Small tables with named rows and columns. After each table, cells are looked up by row and column.

buzub
fields: fubolom, buv, kezelog, zapa, tuv, rapuno
suta: [138, 89, 190, 168, 212, 205]
gekufa: [117, 142, 231, 113, 88, 204]
vut: [145, 184, 171, 40, 132, 110]
giz: [183, 136, 153, 134, 204, 99]
degemo: [107, 151, 159, 206, 169, 153]
zal: [121, 193, 154, 130, 176, 145]
zubesu: [125, 198, 149, 191, 74, 61]
botuga: [167, 154, 218, 172, 172, 113]
vab: [147, 124, 239, 197, 103, 170]

degemo, zapa: 206
zubesu, zapa: 191
giz, buv: 136
vut, kezelog: 171
degemo, tuv: 169
zal, kezelog: 154
giz, fubolom: 183
zal, tuv: 176
vut, zapa: 40
suta, zapa: 168
gekufa, rapuno: 204
degemo, rapuno: 153
botuga, rapuno: 113
suta, rapuno: 205
botuga, zapa: 172
gekufa, fubolom: 117
botuga, fubolom: 167
gekufa, kezelog: 231
Row with the largest zapa: degemo

Table dirop
        bubetis  vef  lik
bur          11   50   64
paleba      165  108   83
kiveru      187  163  157
zufu        145   83  217
gunon       167  149   96
sen          20   52   13
zumuza       55  106   31
sapi          8   63  117
kiz         140  170   81

zufu, vef => 83
kiveru, bubetis => 187
bur, bubetis => 11
bur, lik => 64
kiz, bubetis => 140
zumuza, vef => 106
kiveru, lik => 157
zumuza, bubetis => 55
gunon, vef => 149
Which row has the largest bubetis? kiveru

fenegu.tsv
	nonod	petis
dadem	0.6	0.3
ret	0.6	0.4
som	0.5	0.6
vit	0.5	0.5
guson	0.5	0.8
lup	0.2	0.6
nurigaf	0.6	0.4
vofu	0.9	0.3
bamedef	0.6	0.4

nonod of vit is 0.5
nonod of dadem is 0.6
nonod of vofu is 0.9
nonod of bamedef is 0.6
petis of vit is 0.5
petis of som is 0.6
petis of nurigaf is 0.4
nonod of lup is 0.2
nonod of guson is 0.5
Which row has the largest nonod? vofu

fifin
fields: seg, vureda, motene, doba, bopo, bafi, vekeg, ran
laf: [144, 100, 94, 188, 210, 91, 174, 60]
gelob: [176, 5, 143, 56, 47, 65, 51, 142]
rozo: [173, 19, 170, 55, 77, 83, 29, 78]
nebedi: [75, 115, 44, 166, 87, 72, 171, 198]
kep: [110, 144, 134, 118, 130, 64, 162, 136]
rabik: [147, 146, 113, 67, 112, 109, 58, 43]
reb: [129, 12, 196, 88, 51, 43, 43, 190]
bolup: [144, 123, 196, 113, 125, 97, 161, 74]
sakom: [152, 97, 108, 147, 177, 106, 142, 69]
kunab: [94, 71, 51, 167, 132, 75, 171, 214]
pedare: [114, 53, 79, 102, 77, 55, 110, 204]
lidisu: [125, 116, 85, 169, 122, 72, 114, 121]
biz: [111, 95, 166, 15, 83, 86, 30, 133]
vumed: [81, 80, 63, 128, 93, 63, 153, 177]

reb, vekeg => 43
lidisu, doba => 169
vumed, motene => 63
rabik, bafi => 109
laf, motene => 94
reb, doba => 88
reb, vureda => 12
rabik, vureda => 146
vumed, vureda => 80
sakom, ran => 69
pedare, vureda => 53
nebedi, doba => 166
nebedi, bopo => 87

kef:
columns: ratud, naf
kolodid: [0.532, -0.126]
lel: [-0.804, -0.009]
voki: [-0.243, 0.113]
zed: [0.063, -0.089]
dira: [-0.115, -0.154]
bituva: [-0.248, 0.113]
pesa: [-0.717, 0.215]
gaf: [-0.041, -0.209]
vagu: [0.065, -0.091]
nozeput: [-0.483, 0.296]
ruzomav: [-0.296, -0.127]
robada: [-0.062, -0.191]

lel, ratud -> -0.804
kolodid, ratud -> 0.532
zed, naf -> -0.089
robada, ratud -> -0.062
voki, ratud -> -0.243
lel, naf -> -0.009
pesa, ratud -> -0.717
vagu, ratud -> 0.065
ruzomav, naf -> -0.127
dira, ratud -> -0.115
pesa, naf -> 0.215
gaf, naf -> -0.209
Which row has the largest naf? nozeput

tir =
cols = fiv, malel, tamepun, pideki, nep, bilof, gev
fopin: [0.5, 0.6, 0.4, 0.5, 0.4, 0.3, 0.3]
ruzez: [0.6, 0.6, 0.7, 0.7, 0.3, 0.7, 0.7]
nikom: [0.6, 0.3, 0.8, 0.7, 0.6, 0.5, 0.5]
dazekod: [0.5, 0.5, 0.6, 0.7, 0.5, 0.5, 0.5]
kobez: [0.8, 0.7, 0.7, 0.5, 0.2, 0.7, 0.7]
fimamu: [0.1, 0.7, 0.5, 0.4, 0.7, 0.6, 0.6]

What is the tamepun of kobez in tir? 0.7
What is the fiv of fimamu in tir? 0.1
What is the bilof of fopin in tir? 0.3
What is the bilof of fimamu in tir? 0.6
What is the fiv of kobez in tir? 0.8
What is the gev of kobez in tir? 0.7
What is the fiv of ruzez in tir? 0.6
What is the pideki of ruzez in tir? 0.7
What is the bilof of dazekod in tir? 0.5
What is the gev of fopin in tir? 0.3
What is the bilof of ruzez in tir? 0.7
What is the gev of ruzez in tir? 0.7
What is the tamepun of fopin in tir? 0.4
What is the malel of nikom in tir? 0.3
What is the nep of ruzez in tir? 0.3
What is the malel of ruzez in tir? 0.6
What is the tamepun of dazekod in tir? 0.6
Which row has the largest tamepun? nikom

seveku:
|  | vos | zemif |
|---|---|---|
| tukenok | 37.417 | 57.251 |
| vabug | 20.158 | 56.494 |
| sigen | 43.035 | 57.664 |
| gasuv | 66.181 | 59.116 |
| magesi | 68.234 | 59.340 |
| gukedem | 73.327 | 59.589 |
| vob | 66.680 | 58.931 |
| mamifel | 54.268 | 58.528 |
| fomired | 91.191 | 60.441 |
| rogan | 84.701 | 59.947 |
| lib | 55.472 | 58.289 |
| puvuki | 76.653 | 59.393 |
| mos | 42.508 | 57.829 |
| semepo | 32.303 | 57.167 |

vabug, zemif => 56.494
puvuki, vos => 76.653
magesi, zemif => 59.340
vabug, vos => 20.158
lib, vos => 55.472
vob, vos => 66.680
magesi, vos => 68.234
lib, zemif => 58.289
semepo, zemif => 57.167
rogan, zemif => 59.947
puvuki, zemif => 59.393
rogan, vos => 84.701
sigen, vos => 43.035
gukedem, zemif => 59.589
sigen, zemif => 57.664
fomired, vos => 91.191
tukenok, vos => 37.417
semepo, vos => 32.303
tukenok, zemif => 57.251
mamifel, zemif => 58.528
Which row has the largest zemif? fomired

fir =
            fer  vulogom     mut     med    natu  rezabe    reme   dadim  zogepe
pubafo   -22.86     0.59  -90.82   40.87  -33.89   -8.29  -54.09   84.76  -25.35
gasafer   80.37   -15.47  -66.44   51.39  -87.57  -51.74   46.91  -56.53   -3.97
kudovoz  -29.39   -28.34  -67.08  -36.97   61.69  -30.82   24.09   23.08  -36.84
vuvudu    68.66   -51.66  -91.41  -44.52   57.45  -31.90  -90.58   32.43    1.53
mimubib   16.34   -13.12   41.24  -63.62   26.55  -50.61  -76.40   84.08   36.46
ginil    -83.76    12.91    1.54   31.24   37.01  -57.59   57.95  -60.26  -85.06
ful      -36.51   -92.54  -25.25   36.35   42.08   15.41  -69.06   -2.87  -29.69
nif       42.19    53.70   26.39  -31.81  -74.87   82.02  -89.75   50.71    5.76
vorase   -32.06    48.19  -68.29   54.89  -49.01   21.10  -88.30   25.79  -56.28
lok       -8.62   -40.43   77.93  -90.17   71.35   49.45   19.73   14.02  -85.34
pugiv    -37.49    20.85  -17.80   81.84   42.26  -43.07  -94.03   40.95  -51.55
fesi     -58.86   -32.88   30.58  -37.40  -60.88   60.27   15.69   -6.27   40.46

What is the zogepe of ful in fir?
-29.69
What is the rezabe of vorase in fir?
21.10
What is the mut of fesi in fir?
30.58
What is the fer of mimubib in fir?
16.34
What is the dadim of fesi in fir?
-6.27
What is the reme of kudovoz in fir?
24.09
What is the fer of ginil in fir?
-83.76
What is the natu of vuvudu in fir?
57.45
What is the mut of nif in fir?
26.39
What is the zogepe of vorase in fir?
-56.28
What is the zogepe of fesi in fir?
40.46

